How the elements are linked:
* | ba tu na ga gi ki si
w411 | w298 w643 w14 w526 w143 w334 w876
w127 | w8 w856 - w341 w878 w93 w116
w324 | w408 w258 w339 w837 w828 w473 w269
w185 | w317 w568 w732 w93 w676 w341 w212
w767 | w637 w684 w991 w715 w254 w870 w162
w317 | w185 w121 w911 w407 w277 w719 w641
w991 | w985 w469 w767 w590 w473 w828 w289
w852 | w279 w815 w859 w427 w109 w692 w537
w62 | w963 w972 w350 w343 w342 w139 w354
w407 | w93 w289 w106 w317 w447 w8 w469
w322 | w143 w623 w719 w987 w298 w911 w771
w98 | w972 w963 w454 w134 w641 w789 w277
w298 | w411 w303 w275 w779 w322 w48 w514
w963 | w62 w98 w875 w473 w590 w837 w449
w637 | w767 w109 w985 w364 w815 w932 w618
w354 | w449 w676 w246 w784 w568 w243 w62
w734 | w861 w158 w805 w116 w619 w212 w341
w568 | w121 w185 w475 w361 w354 w293 w342
w291 | w623 w143 w293 w713 w643 w475 w918
w69 | w569 w870 w153 w771 w538 w684 w987
w569 | w69 w932 w116 w805 w692 w109 -
w158 | w272 w734 w918 w780 w139 w342 w293
w538 | w692 w339 w258 w514 w69 w279 w779
w212 | w641 w342 w799 w174 w972 w734 w185
w732 | w911 w475 w185 w210 w334 w143 w799
w473 | w343 w134 w254 w963 w991 w324 w301
w623 | w291 w322 w525 w786 w303 w86 w762
w178 | w177 w537 w784 w246 w618 w588 w815
w48 | w334 w996 w277 w620 w911 w298 w454
w427 | w454 w350 w972 w852 w799 w876 w334
w837 | w139 w789 w186 w324 w272 w963 w698
w14 | w275 w243 w411 w878 w341 w676 w619
w94 | w258 w408 w692 w619 w116 w859 w878
w780 | w828 w116 w932 w158 w408 w985 w856
w818 | w269 w878 w588 w243 w856 w784 w408
w715 | w364 w515 w590 w767 w875 w762 w86
w812 | w588 w779 w269 w303 w786 w177 w339
w762 | w918 w771 w272 w870 w186 w715 w623
w93 | w407 w361 w210 w185 w175 w127 w174
w771 | w805 w762 w861 w69 w514 w515 w322
w275 | w14 w698 w298 w701 w719 w277 w789
w258 | w94 w324 w538 w789 w153 w134 w701
w210 | w106 w618 w93 w732 w537 - w109
w856 | w827 w127 w713 w293 w818 w361 w780
w641 | w212 w590 w515 w469 w98 w861 w317
w618 | w162 w210 w361 w475 w178 w713 w637
w139 | w837 w619 w266 w408 w158 w62 w243
w342 | w590 w212 w364 w985 w62 w158 w568
w526 | w779 w588 w878 w411 - w537 w692
w878 | w701 w818 w526 w14 w127 w175 w94
w254 | w815 w279 w473 w875 w767 w339 w177
w408 | w324 w94 w399 w139 w780 w343 w818
w805 | w771 w918 w734 w569 w876 w799 w143
w859 | w134 w343 w852 w972 w174 w94 w175
w269 | w818 w701 w812 w698 w827 w301 w324
w786 | w713 w987 w827 w623 w812 w162 w870
w779 | w526 w812 w701 w298 w987 w620 w538
w985 | w991 w174 w637 w342 w343 w780 w361
w8 | w127 w827 w987 w719 w701 w407 w153
w643 | w303 w411 w243 w588 w291 w246 w266
w106 | w210 w162 w407 w911 w620 w987 w684
w698 | w243 w275 w303 w269 w525 w449 w837
w447 | w175 w301 w620 w277 w407 w701 w134
w186 | w266 w514 w837 w339 w762 w875 w303
w243 | w698 w14 w643 w818 w293 w354 w139
w525 | w293 w719 w623 w827 w698 w121 w272
w789 | w619 w837 w514 w258 w861 w98 w275
w875 | w350 w454 w963 w254 w715 w186 w996
w341 | w719 w293 w143 w127 w14 w185 w734
w514 | w876 w186 w789 w538 w771 w454 w298
w246 | w996 w334 w354 w178 w475 w643 w350
w827 | w856 w8 w786 w525 w269 w289 w828
w719 | w341 w525 w322 w8 w275 w317 w861
w116 | w153 w780 w569 w734 w94 w174 w127
w334 | w48 w246 w676 w537 w732 w411 w427
w590 | w342 w641 w715 w991 w963 w272 w121
w861 | w734 w272 w771 w153 w789 w641 w719
w918 | w762 w805 w158 w932 w266 w364 w291
w684 | w109 w767 w469 w515 w279 w69 w106
w86 | w475 w911 w121 w162 w996 w623 w715
w799 | w515 w364 w212 w109 w427 w805 w732
w364 | w715 w799 w342 w637 w350 w918 w475
w339 | w399 w538 w324 w186 w870 w254 w812
w162 | w618 w106 w289 w86 w177 w786 w767
w987 | - w786 w8 w322 w779 w106 w69
w175 | w447 w784 w537 w676 w93 w878 w859
w815 | w254 w852 w343 w350 w637 w399 w178
w350 | w875 w427 w62 w815 w364 w266 w246
w828 | w780 w153 w870 w272 w324 w991 w827
w932 | w870 w569 w780 w918 w399 w637 w713
w619 | w789 w139 w876 w94 w734 w972 w14
w876 | w514 w266 w619 w692 w805 w427 w411
w713 | w786 - w856 w291 w588 w618 w932
w692 | w538 w399 w94 w876 w569 w852 w526
w701 | w878 w269 w779 w275 w8 w447 w258
w784 | w301 w175 w178 w354 w361 w818 w343
w279 | w852 w254 w134 w454 w684 w538 w620
w537 | w620 w178 w175 w334 w210 w526 w852
w153 | w116 w828 w69 w861 w258 w469 w8
w272 | w158 w861 w762 w828 w837 w590 w525
w134 | w859 w473 w279 w98 w469 w258 w447
w174 | w469 w985 w109 w212 w859 w116 w93
w449 | w354 w277 w996 w301 w121 w698 w963
w343 | w473 w859 w815 w62 w985 w408 w784
w289 | w361 w407 w162 w121 w301 w827 w991
w301 | w784 w447 w177 w449 w289 w269 w473
w911 | w732 w86 w317 w106 w48 w322 w515
w996 | w246 w48 w449 w177 w86 w303 w875
w121 | w568 w317 w86 w289 w449 w525 w590
w870 | w932 w69 w828 w762 w339 w767 w786
w361 | w289 w93 w618 w568 w784 w856 w985
w972 | w98 w62 w427 w859 w212 w619 w676
w293 | w525 w341 w291 w856 w243 w568 w158
w109 | w684 w637 w174 w799 w852 w569 w210
w454 | w427 w875 w98 w279 w515 w514 w48
w676 | w277 w354 w334 w175 w185 w14 w972
w515 | w799 w715 w641 w684 w454 w771 w911
w469 | w174 w991 w684 w641 w134 w153 w407
w475 | w86 w732 w568 w618 w246 w291 w364
w177 | w178 w620 w301 w996 w162 w812 w254
w399 | w339 w692 w408 w266 w932 w815 w588
w303 | w643 w298 w698 w812 w623 w996 w186
w266 | w186 w876 w139 w399 w918 w350 w643
w143 | w322 w291 w341 - w411 w732 w805
w588 | w812 w526 w818 w643 w713 w178 w399
w620 | w537 w177 w447 w48 w106 w779 w279
w277 | w676 w449 w48 w447 w317 w275 w98

The rows follow the links: the fewer symbols apart two elements are, the more alike their rows tend to be.

Each row is also shifted at random along 6 hidden directions that mean nothing.

Row, then element:
-70,-14,-82,60,65,220,-122,-40,93,-106,14,-275,7,-155,37,-76,334,-341,42,107,-341,5,158,49,-199,195,-113,76,96,-422,136,-165,90,-174,81,-101,161,19,-259,-52,-160,-116,-21,347,-194,-134,-140,-2,224: w266
-170,78,123,237,-39,193,177,138,-259,116,180,302,-28,176,85,-14,-105,301,-285,257,502,-226,-333,75,286,-374,263,-92,-129,19,-490,-25,-291,39,-59,-75,73,177,155,124,69,-130,34,-26,112,103,95,167,-14: w568
-897,517,189,396,-232,-239,-48,-9,185,-76,38,68,-268,-351,-172,177,-103,50,47,-274,287,508,288,117,-370,816,189,-12,-107,223,109,70,70,-388,-601,-163,-978,-439,-16,44,192,242,-550,-320,-493,-2,-189,-590,-83: w106
895,166,-48,51,209,142,-189,133,-48,121,215,-380,176,-144,-25,-42,-206,17,-192,-89,75,-6,295,61,109,-189,-125,-47,-202,-258,-367,103,-40,331,-317,-52,-114,-183,166,116,102,-49,-318,-35,-113,108,48,113,-246: w449
195,169,33,-158,95,-287,35,17,-455,-128,-104,-113,118,242,-7,317,-160,396,-36,-27,609,-126,8,-104,120,-452,213,63,61,277,-165,487,-352,354,-3,-435,208,-222,10,265,398,35,187,-22,53,-60,9,165,263: w447
-761,-9,20,447,21,283,-166,40,-368,114,-82,-647,-34,-446,-3,94,120,-136,-120,-384,3,-63,168,-391,205,-108,-298,-170,-80,-114,32,187,436,289,-137,-469,276,-7,-372,6,156,-49,-3,-105,114,-139,3,-50,302: w143
-182,145,-145,115,-40,-42,129,-147,249,201,-21,-20,-66,-279,-21,-103,-43,219,103,-288,-68,-78,-130,-195,-121,-68,-67,153,144,137,-98,-379,56,-366,119,113,-105,311,89,-44,-20,-66,173,-67,117,170,-31,-170,-35: w932
529,-80,17,176,184,259,76,55,237,198,226,-135,-124,-217,10,-201,-18,-341,-309,-23,-169,249,205,282,-257,240,-229,-45,-259,-440,-333,-272,109,-351,-655,618,-552,-333,33,-44,-299,20,-409,3,-245,139,170,114,-534: w354
360,-284,48,-309,152,-156,5,-125,50,85,-146,167,-49,315,-56,165,240,-169,310,81,-390,284,-58,259,-35,190,-38,232,-11,158,499,-9,-312,-284,741,-245,137,-18,106,-141,20,86,189,175,-173,44,88,65,109: w473
112,-153,-49,-27,120,44,-104,-18,49,-54,-146,-341,-56,-185,42,65,187,-179,128,93,-237,-4,11,-122,-152,24,-196,17,276,-233,203,48,134,126,173,-70,383,41,-187,92,-89,-57,75,89,-1,-151,53,94,46: w876
-580,-173,64,-145,-77,-170,-79,-72,92,-263,-215,-262,-64,387,-100,156,-32,107,320,200,-221,157,-166,-320,-85,143,-195,37,71,212,342,61,-44,69,697,-656,290,-89,-53,31,141,102,137,276,12,72,53,66,89: w258
73,-166,-48,-318,118,-207,324,-33,-107,-261,200,328,-207,246,130,-31,198,-268,178,196,-190,48,-105,341,75,124,181,46,-41,44,186,-257,-224,-229,54,596,-336,-258,-61,-118,-401,59,-161,125,-214,110,135,39,-265: w818
144,35,-131,129,163,139,5,-163,-116,440,77,-405,52,-242,-127,89,-264,445,-163,-382,300,-160,84,-330,280,-586,-222,115,-26,139,-454,164,58,84,95,16,-42,19,160,72,280,-105,154,-74,67,172,178,195,-118: w361
274,-227,187,-51,202,11,123,109,402,-28,-77,298,-145,127,78,-157,215,-327,-38,202,-265,368,-264,462,-13,333,-9,-3,-36,-203,163,36,-268,-59,169,260,-162,-271,106,-84,-290,344,-162,-89,28,16,-33,175,-189: w277
404,-487,90,-38,-214,-215,148,-55,-155,-426,30,506,-173,261,206,-196,731,-732,350,44,-427,-9,69,111,-11,63,345,-131,6,151,525,-32,-25,-104,-153,699,-140,-96,-333,-180,-576,-90,150,158,-105,-254,-74,13,270: w569
1057,166,-200,-296,107,-114,19,-138,-110,45,79,312,-20,115,-188,326,93,-114,191,-181,68,-22,-297,57,205,-94,-28,-46,49,275,266,103,-155,-41,273,-116,-128,-146,37,-27,149,47,-44,-178,8,68,87,-107,326: w827
54,-157,356,361,-373,104,-101,219,-208,-304,315,-274,131,-40,183,-117,-238,-245,-254,-63,290,91,733,153,-231,197,108,-43,-137,-183,-322,155,189,392,-889,39,-127,-173,-82,86,-244,-227,-253,70,-243,-205,94,-1,-390: w98
971,81,-48,87,-30,11,-35,91,74,11,-12,135,-110,33,33,2,-77,-20,-89,141,48,65,-460,56,69,120,31,-245,100,-71,182,140,-117,58,52,-8,-34,-62,-122,74,18,341,-171,-315,122,24,-54,-92,159: w719
-574,94,26,279,-145,144,81,-69,-125,124,187,-512,-66,-188,-22,-135,-358,354,-107,-278,291,-114,65,-563,103,-225,-293,52,68,118,-371,134,274,166,-370,-91,-179,-169,22,147,158,-59,60,-154,147,237,287,-19,-253: w127
-449,-153,-19,-298,94,422,-204,-17,531,344,-9,-470,171,-84,-51,-302,-195,143,-190,76,-603,-91,-80,-186,52,-405,-616,143,-4,-289,-322,-239,151,136,558,-26,380,436,168,17,66,-70,66,42,378,232,225,440,-540: w837
-228,-255,-160,19,489,140,49,-82,491,303,-143,186,-26,-1,-22,-59,439,-804,-147,118,-757,459,-39,472,-39,291,-477,66,-83,-468,204,-246,-226,-247,237,307,-53,-142,-60,-239,-108,139,-119,45,-31,83,61,163,-53: w996
1139,152,-482,356,394,68,-239,-235,-278,541,-193,-891,218,-722,-238,285,-106,23,-147,-822,-28,19,694,-396,218,-470,-496,153,-28,-72,-190,276,480,124,-452,-166,-146,-121,-127,-8,308,-72,-23,-189,-4,-68,408,158,94: w618
-592,148,-149,280,-129,333,134,-32,-161,215,412,152,-61,-64,94,-153,-74,-217,-117,6,56,-152,-155,144,16,-108,-26,-137,-55,-190,-193,-193,87,46,-616,404,-265,52,-22,-41,-315,-50,-197,-28,-44,40,-124,-294,-78: w291
260,-166,46,-139,39,-336,18,-29,152,-176,-120,286,116,304,-34,-129,17,-115,211,114,-194,16,59,238,-83,111,122,63,140,176,157,-62,-90,69,245,369,121,117,91,-69,-167,199,263,-74,150,8,6,150,-110: w279
-569,-236,236,265,-133,237,105,77,-14,266,-40,-8,-288,-121,95,-320,40,79,-308,156,193,205,-153,-47,47,-20,2,-105,-90,-126,-205,-61,100,118,-242,324,-156,-52,38,21,-38,260,-252,-225,174,103,34,136,-467: w185
598,-336,151,-185,-90,88,223,68,-282,-157,75,426,113,310,251,23,349,-230,13,338,-218,-184,-45,338,159,-77,398,75,-135,-270,-74,-66,-292,60,178,190,364,32,-73,-158,-412,-151,206,515,-74,-162,-153,320,121: w62
393,183,-42,37,-140,-338,-155,-51,-15,-106,-325,129,37,-107,-67,229,47,99,149,-98,86,323,198,96,-272,366,258,43,29,199,390,252,-21,-167,103,-430,-162,-11,87,-44,86,132,174,-27,-140,-244,-253,-306,404: w684
1563,271,-140,-376,63,-40,52,-9,-150,-288,312,-56,113,113,-82,-25,-339,154,109,-181,145,-390,209,17,106,-308,152,122,-14,186,-282,150,-68,256,-165,229,-8,118,24,5,101,-279,93,137,15,224,45,-39,-112: w324
-304,140,-68,384,-174,445,-130,-4,-333,72,87,-358,-265,-101,-29,49,92,-13,5,-151,110,-156,-33,-266,159,-227,-149,-193,-241,-134,-120,-27,141,81,-156,-215,8,-146,-119,97,143,-162,-179,-55,-154,90,23,-139,60: w293
717,1006,-406,-149,563,-75,-37,-208,-22,305,-216,-387,210,-390,-190,407,-668,940,-57,-166,795,-113,-101,-221,-87,-112,112,142,269,13,-342,210,-45,-219,-18,-778,-19,45,51,192,726,12,179,-199,-75,212,-118,-248,83: w178
-238,-68,91,-151,-319,365,-171,-41,377,161,-34,155,-46,98,-60,43,-18,57,-11,219,-160,-109,-296,-149,209,-143,-260,59,-131,-3,-86,-249,-53,-89,543,-234,269,368,104,-48,131,-35,25,-20,260,138,-158,72,-35: w272
-121,175,51,-285,-54,30,-11,136,-140,-50,325,53,285,375,25,2,-300,234,-152,387,378,-353,-311,-69,82,-385,122,-115,-74,-130,-478,178,-361,358,37,70,208,19,79,50,127,-114,-172,72,50,185,-42,94,-120: w698
369,-94,-80,-118,79,3,124,-87,-111,-22,114,-177,0,64,-59,-24,-96,101,73,26,-83,-145,82,-123,-11,-166,-61,175,61,111,-237,-138,52,1,107,115,91,109,9,-28,-23,-123,115,204,1,216,143,86,-134: w408
-368,-207,75,76,-115,73,179,9,176,95,-259,-123,-421,-57,47,-157,420,-284,8,56,-235,369,-410,-60,-27,179,-325,-128,-22,-26,474,-152,15,-30,425,-73,41,-116,-229,-195,-63,330,-57,-30,-40,-52,-191,-24,244: w341

From each start, follow one symbol. Which element do you reach?
Answers are names.
---
-55,-166,-41,-336,-118,-169,120,12,95,-12,-28,477,-270,306,-19,-31,149,-55,130,240,-195,70,-566,-38,41,104,71,-33,115,337,356,110,-184,-27,565,16,-56,-93,87,-54,46,231,-13,-141,159,189,12,4,165
gi	w701
---
4,-14,-27,35,-508,182,-26,-16,95,61,472,248,181,21,95,-547,-526,242,-141,-158,108,-402,189,-105,254,-438,-32,30,-194,224,-592,-205,204,228,-481,819,-277,344,238,39,-257,-244,-107,-108,231,286,214,42,-632
ba	w780
---
320,96,-167,72,389,217,-62,93,-210,204,-105,114,41,-216,-48,53,259,-75,-33,-54,45,-3,-145,99,81,-79,-2,-15,17,-159,9,56,-66,-142,132,-32,144,88,65,22,99,102,43,-105,99,-178,-172,-72,337
si	w364
---
49,66,39,-106,-383,0,60,-67,-21,-258,2,705,-49,259,49,-49,320,-495,317,281,-228,124,-14,364,-69,336,365,-17,-26,-28,395,-160,-281,-104,73,131,75,230,-54,-196,-298,-23,-122,97,-246,-128,-246,-383,406
gi	w186
---
665,-120,38,188,-38,120,-195,98,-312,-43,-130,195,124,-75,74,52,350,-583,40,-138,-237,-42,498,207,111,15,77,-37,-195,-74,137,-124,9,100,-40,131,-25,200,36,-125,-132,-54,-37,87,11,-105,-219,-3,238
ki	w762
---
-144,25,34,-20,-34,113,101,-70,370,345,0,556,-245,95,9,-6,-41,80,-61,220,-165,292,-474,290,84,323,-95,-17,-77,-31,50,-208,-281,-264,225,-47,-236,44,329,-57,88,158,-379,-245,-64,155,-169,-146,-11
tu	w317
---
534,421,248,228,-357,55,-32,162,17,-74,252,488,5,99,-91,91,-233,203,-118,199,498,1,13,192,-102,275,344,49,-304,-67,-146,-67,-188,-45,-380,-141,-228,152,214,36,22,-81,-195,55,-150,-111,-379,-364,-89
ga	w991
---
478,188,6,-338,160,-61,-36,54,323,-113,-13,-133,-95,94,-1,-136,-226,242,-144,222,117,52,-553,-115,-148,22,-162,-53,189,-178,-59,90,-225,82,188,-41,204,-53,55,82,136,206,0,-354,175,199,-49,56,-73
gi	w719
---
341,150,-221,-107,333,-22,218,-195,-79,261,173,-128,24,31,39,-53,-208,497,-115,68,238,-48,-179,87,123,-250,-30,108,-30,89,-279,56,-101,-22,53,166,-78,-166,139,119,235,-82,31,65,67,265,129,97,-284
ga	w354
---
46,-392,-93,84,230,-195,44,-50,-138,-141,-221,-174,-46,-134,-21,269,505,-667,320,-233,-444,414,562,182,-197,398,-128,136,-13,79,650,-7,41,-210,-107,-49,67,-268,-251,-152,-311,118,231,276,-405,-312,120,126,191
ki	w692
---
-749,-147,-83,-153,412,-224,137,-93,-40,114,-244,-131,-108,-6,86,117,196,38,33,10,-163,280,-4,116,-206,124,-203,-18,136,64,302,-30,-59,-234,225,-191,-96,-174,-48,-83,-60,274,20,11,66,-42,42,218,-46
ga	w334
---
-574,198,6,-39,-78,-66,-112,-91,-89,-41,-228,50,9,25,-138,465,132,31,267,-193,-77,167,107,-24,-12,87,116,139,-79,154,284,43,-140,-257,531,-663,81,223,175,-84,227,38,217,215,-142,-103,-216,-284,494
tu	w684
---
-334,274,218,281,-124,-131,173,91,-392,9,114,57,-202,-11,51,201,-209,525,-58,31,731,12,12,-133,-36,20,431,-8,-3,286,-174,315,-33,132,-520,-339,-261,-201,56,120,208,-14,-143,-84,-183,9,-117,-152,-20
ga	w185
